[128 = 0]
[120 124 119  84 127 132 120 133 120 124 125 139 143 130 133 124 139 176
 136 100 129 118 129 119 140 125 120 135 128 119 139 108 140 101 133 121
 144 136 135 147 126 140 112 129 130 137 126 130 122 126 140 128 130 129
 119 136 114 143 173 145 143 112 232 108  98 126 128] : [41]
[123 130 120  84 124 158 118 128 135 139 130 132 143 112 142 121 143 166
 153  86 128 124 128 110 131 143 159 157 111 125 160  98 120 113 122 121
 159 124 133 190 132 135 102 122 135 129 118 119 125 120 118 130 114 119
 131 123 112 136 189 139 149 120 128 104 101 130 129] : [41]
[130 122 143 172 146 125 238 100 128 124 124 129 126 141 119 140 102 125
 111  35 129 129 123  95 123 127 131 140 103 117  94 190  90 100 114 139
  93 144 111 134 105 108 118 130 123 128 168 102 123 138  97 130 123  73
 144 100 124  88  86 122 121 122 134 132 160 135 136] : [50]
[127 121 147 124 158 128 107 179 159 121 131 145 135 155 163 118 134  73
 132 135 124 125 193 132 121 146 137  61 129 134 123 149 132 116 157 117
 135 139 129 192  82 130 113 130 130 122 218  83 113 142 131 135 139 136
 124 143 153 114 172 159 145 120 150  89 174 133 123] : [45]
[138 120 128  26 128 132 162 105 122 138 138 164 153 146 132 137 131 174
 142  71 136 139 155 139 124 135 119 125 118 128 138 124 130 154 146 134
 120 128 147 119 107 140 118 128 128 124 144 140 126 126 131 130 113 154
 123 120 108 116 160 130 135 128 136 116  92 137 137] : [40]
[114 146 106 139  87 143  71 165 123 142 123 142 137 104 150 129 101 180
 132 118 126 125 112 103 115  83 121 140 112 125 112 190 119 211 123 118
 152 142 139 252 146 117 157 146 135 135 103 148 142 125  71 125 140 117
 120 134 121 236 186 119 117 122 114 140  95 126 132] : [52]
[113 120 134 198 133 125 119 142 147  95 121 105 131 129 132 135 154 118
 122 146 123 111  97 107 126 151 130 141 127 115 189 149 103  61 110 123
 198 128 128 203  92 118 121 118 135 124 109 102 123 140 103 136 141  63
 131 104 140 141 108 143 152 124 119 107 147 109 128] : [39]
[108 153 140 121 140 129  95 166 133 123 133 156 124 153 148  95 131  99
 135 126 129 115 147 112 127 123 153 104 123 105 134 153 123 118 142 112
 138 146 134 202 114 148 127 144 119 125 180  90 104 139 130 128 137  45
 113 148 150 147 150 122 131 120 124 113 164 152 127] : [45]
[131 125 131 179 111 111 183 139 122 118 129 156 117 138 134 123 108 104
 103  96 135 135 147  90 128 102 143  96 114 117  98 212 113 112 117 125
  98 134 116 199 113 103 142 132 140 129 143 137 119 139  94 127 135  71
 143  98 136 163 123 106 115 122 134 131 162 124 129] : [50]
[126 134 137  39 146 152 154 114 111 151 158 168 144 133 155 125 113 152
 137  36 154 150 185 112 121 114 104 100 115 123 119 174 124 189 145 132
 129 141 112 137  82 131 104 135 119 144 172 148  95 131 129 142 116 153
 116 133 114 110 178 120 135 135 136 113 110 140 132] : [40]
[126 118 147 198 118 139 161 155 135 136 123  95 131 127 101 130 138 152
 101 124 140 132 114  84 117 116 113 153 112 113 115 124 111 144  92 132
 130 130 121 252 154 103 140 136 147 130 120 122 145 128  75 127 133  48
 145 109 140 129  93 128 118 125 124 119 170 111 127] : [50]
[120 107 148 177 153 129 184 130 148 111 117 118 129 135 119 115 138 114
 122  85 129 126 113  96 130 148  78 154 144 109 138 135 124  62  91 126
 147 118 125 173 122 119 106 118 110 122 111  60 134 138 111 131 131  33
 136 100 131 100  91 163 150 130 131  98 137  90 129] : [39]
[115 126 110 111 125 132 120 133 128 125 119 120 127 150 133 116 127 128
 145 125 148 116 130 120 145 141 115 141 130 127 139  97 138 107 139 125
 142 116 140 159 131 116 107 140 125 142 123 115 125 124 141 133 128 114
 122 123 128 125 141 118 141 119 128  94 121 124 125] : [41]
[108 121 147 199 128 104 147 132 164  99 117 123 125 132 118 111 148 102
 129 119 125 123 132 102 138 151 102 130 146 123 129 114  95  74  84 116
 167 131 122 135 142 128 119 127 121 127  89 108 113 132 141 132 131  56
 134  85 121 133  95 152 140 144 146 105 140  97 122] : [39]
[123 127 148 191 141 131 175 130 141 108 102 111 123 138 123 118 155  90
 130 131 135 122 136 102 131 143 119 125 162 121 127 113 125  78 107  72
 170 120 119 125 128 141  87 124 112 121 110 107 116 137 134 123 133  62
 141  94 142 105 116 152 138 129 139  90 154 107 121] : [39]
[120 135 154 123 108 104 133 156 132 105 130 187 147 175 153 114 127  65
 135  90 149  97 178 111 124 136 144  75 118 127 131 193 129  71 153 109
 145 137 116 193  94 135 114 130 119 126 206  90 105 145 146 134 109 100
 120 133 140 140 150 141 152 100 151 118 162 130 123] : [45]
